Here is a tiny trained network, its code and every weight. The questions are about switching its units off for an input and a class, where a switched-off unit gives its printed mean instead of its output.

import numpy as np


def w(rows, s, z=0):
    codes = np.array(rows[::2]) - 128.0
    scale = np.full(codes.shape[1], s)
    scale[-1] = z or s
    return codes * scale


def f(y):
    return np.maximum(y, 0)


def log_softmax(a):
    a = a - a.max(-1, keepdims=True)
    return a - np.log(np.exp(a).sum(-1, keepdims=True))


def net(x, mask):
    res = np.array(x, float).reshape(1, 8) / 4 @ E
    y = f(res @ A[0][:, :-1].T + A[0][:, -1])
    res = res + np.where(mask, y, B[0][:, -1]) @ B[0][:, :-1]
    return log_softmax(res[-1] @ U[:, :-1].T + U[:, -1])


A, B = {}, {}
E = w([
[128,126,125,122,126,129],'x0',
[176,39,237,17,183,47],'x1',
[129,129,129,129,130,129],'x2',
[9,238,104,51,190,74],'x3',
[129,134,137,144,133,125],'x4',
[216,199,53,119,94,2],'x5',
[156,236,223,32,32,182],'x6',
[122,116,116,108,113,126],'x7',
],0.0092)
A[0] = w([
[173,95,120,140,111,154,126],'n1',
[86,154,73,151,116,162,150],'n2',
[104,155,83,167,94,171,140],'n3',
[130,97,201,82,196,67,163],'n4',
[127,115,88,114,80,107,113],'n5',
[168,90,187,103,155,68,164],'n6',
[180,94,122,193,76,160,147],'n7',
[149,156,90,177,95,144,167],'n8',
[99,79,178,111,165,179,117],'n9',
[199,58,146,161,91,137,125],'n10',
[130,81,95,149,213,73,109],'n11',
[56,173,127,92,173,116,112],'n12',
[71,183,130,141,156,96,123],'n13',
[121,159,103,159,106,135,134],'n14',
[132,84,96,155,161,133,100],'n15',
[147,149,196,138,42,133,76],'n16',
[216,83,133,155,74,182,113],'n17',
[127,68,182,157,155,229,91],'n18',
[189,193,181,66,123,174,139],'n19',
[100,215,208,92,94,151,126],'n20',
[141,149,79,131,100,136,118],'n21',
[88,142,172,161,147,124,154],'n22',
[159,135,134,135,120,65,44],'n23',
[152,91,103,170,182,126,96],'n24',
[73,74,64,142,219,94,114],'n25',
[53,98,170,138,155,181,77],'n26',
[64,93,170,131,127,176,3],'n27',
[103,160,100,84,150,96,116],'n28',
[7,148,131,108,170,83,105],'n29',
[84,132,116,160,105,159,134],'n30',
[197,171,113,154,110,49,168],'n31',
[138,86,144,87,129,104,143],'n32',
[234,172,98,139,125,37,47],'n33',
],0.015,0.004)
B[0] = w([
[171,134,158,93,146,107,186],'n1',
[109,188,178,185,110,205,204],'n2',
[106,175,201,164,127,150,205],'n3',
[67,238,194,203,138,221,251],'n4',
[132,121,89,133,134,161,157],'n5',
[69,181,219,143,134,199,236],'n6',
[172,156,161,106,175,111,225],'n7',
[111,184,132,100,121,187,196],'n8',
[92,105,85,101,127,163,219],'n9',
[201,173,164,71,204,120,239],'n10',
[118,133,132,187,79,83,230],'n11',
[239,124,141,23,223,110,222],'n12',
[169,158,136,117,192,127,203],'n13',
[128,157,147,159,125,196,177],'n14',
[149,139,122,166,87,82,189],'n15',
[170,96,97,171,74,88,205],'n16',
[178,166,138,89,179,87,239],'n17',
[110,113,43,101,153,120,244],'n18',
[127,106,138,210,54,80,240],'n19',
[152,111,110,207,49,32,247],'n20',
[65,132,151,130,104,154,171],'n21',
[107,117,99,64,150,130,166],'n22',
[72,93,107,60,114,142,177],'n23',
[152,111,136,149,60,84,198],'n24',
[163,105,138,254,49,51,248],'n25',
[72,65,42,80,138,128,218],'n26',
[64,83,53,89,130,131,198],'n27',
[139,134,143,70,197,109,195],'n28',
[207,137,148,76,169,102,237],'n29',
[93,152,145,166,135,202,181],'n30',
[72,90,29,80,152,145,235],'n31',
[88,166,191,128,94,157,191],'n32',
[78,72,12,90,137,173,250],'n33',
],0.0086,0.016)
U = w([
[90,189,191,140,126,229,125],'0',
[248,138,139,66,205,102,107],'1',
[171,103,114,169,50,55,45],'2',
[77,79,41,74,148,165,252],'3',
],0.015,0.0027)

Each question gives the input, the list of numbers given to net, and the class t.
The units are the neurons (one row each of A and B). Each row of codes is followed by its name. A weight is (code - 128) times the scale printed after its matrix; where a second scale follows, it is the last column's (A, B and U).
mask holds one flag per neuron, in row order. A switched-off neuron (its flag False) gives its mean, the last column of its row in B, instead of its output. The means were averaged over made-up inputs and are rounded, as every weight is.
A unit's drop is (log p(t) with every unit on - log p(t) with that unit switched off) / (log p(t) with every unit on - log p(t) with every unit switched off).
The circuit of an input: a set's keep is (log p(t) with only the set's units on - log p(t) with every unit switched off) / (log p(t) with every unit on - log p(t) with every unit switched off). Starting from the 12 units with the biggest drops (on a tie, the unit counted first), units are removed one at a time, each time the one whose removal leaves the highest keep (on an exact tie, the one counted first), for as long as the keep stays at least 0.8.
units of the circuit, in order: the units of the circuit, biggest drop first
most important unit: the unit with the biggest drop
top k neurons: the k neurons with the biggest drops, biggest first
drop of u: that unit's drop, to one decimal
input [-6,4,-3,1,-8,-7,6,0], class 3: most important unit => n25
input [5,7,-5,0,0,-8,2,7], class 3: top 2 neurons => n26, n18
input [8,4,-7,-2,-6,-2,-4,-3], class 0: top 4 neurons => n20, n4, n6, n19
input [5,-8,-8,7,0,7,-2,-3], class 0: top 2 neurons => n2, n3
input [-4,2,-7,8,-1,-7,0,-7], class 1: top 2 neurons => n12, n29
input [-8,-2,0,-3,-8,-1,1,-1], class 1: top 2 neurons => n4, n6
input [-5,-5,2,-4,-5,-5,6,4], class 2: top 3 neurons => n4, n20, n16
input [8,-6,-8,-7,-5,-4,-7,-2], class 1: top 3 neurons => n10, n7, n17
input [1,3,3,-8,5,8,-4,3], class 1: top 2 neurons => n10, n17
input [-4,-1,-6,-4,4,0,-4,-3], class 1: top 3 neurons => n20, n19, n10
input [-1,-5,-8,2,-1,-5,6,-1], class 2: top 3 neurons => n20, n4, n6
input [6,3,-8,-1,1,-4,4,1], class 2: top 2 neurons => n33, n20
input [6,-1,5,2,-2,-1,-1,-4], class 1: top 3 neurons => n4, n6, n33
input [3,7,7,3,-5,1,6,8], class 0: top neuron => n4
input [-3,-5,-6,2,2,-7,-2,-6], class 3: top 2 neurons => n26, n4
input [4,-1,0,-3,-6,-2,1,5], class 1: drop of n33 => 0.1
input [-3,-5,-6,-8,-2,3,0,6], class 1: drop of n12 => 0.0
input [-4,1,-1,3,3,-1,-4,5], class 2: drop of n25 => 1.1
input [5,3,5,-2,-6,-7,-8,0], class 2: drop of n25 => 1.9
input [-3,-5,-5,1,-1,3,8,1], class 2: units of the circuit, in order => n20
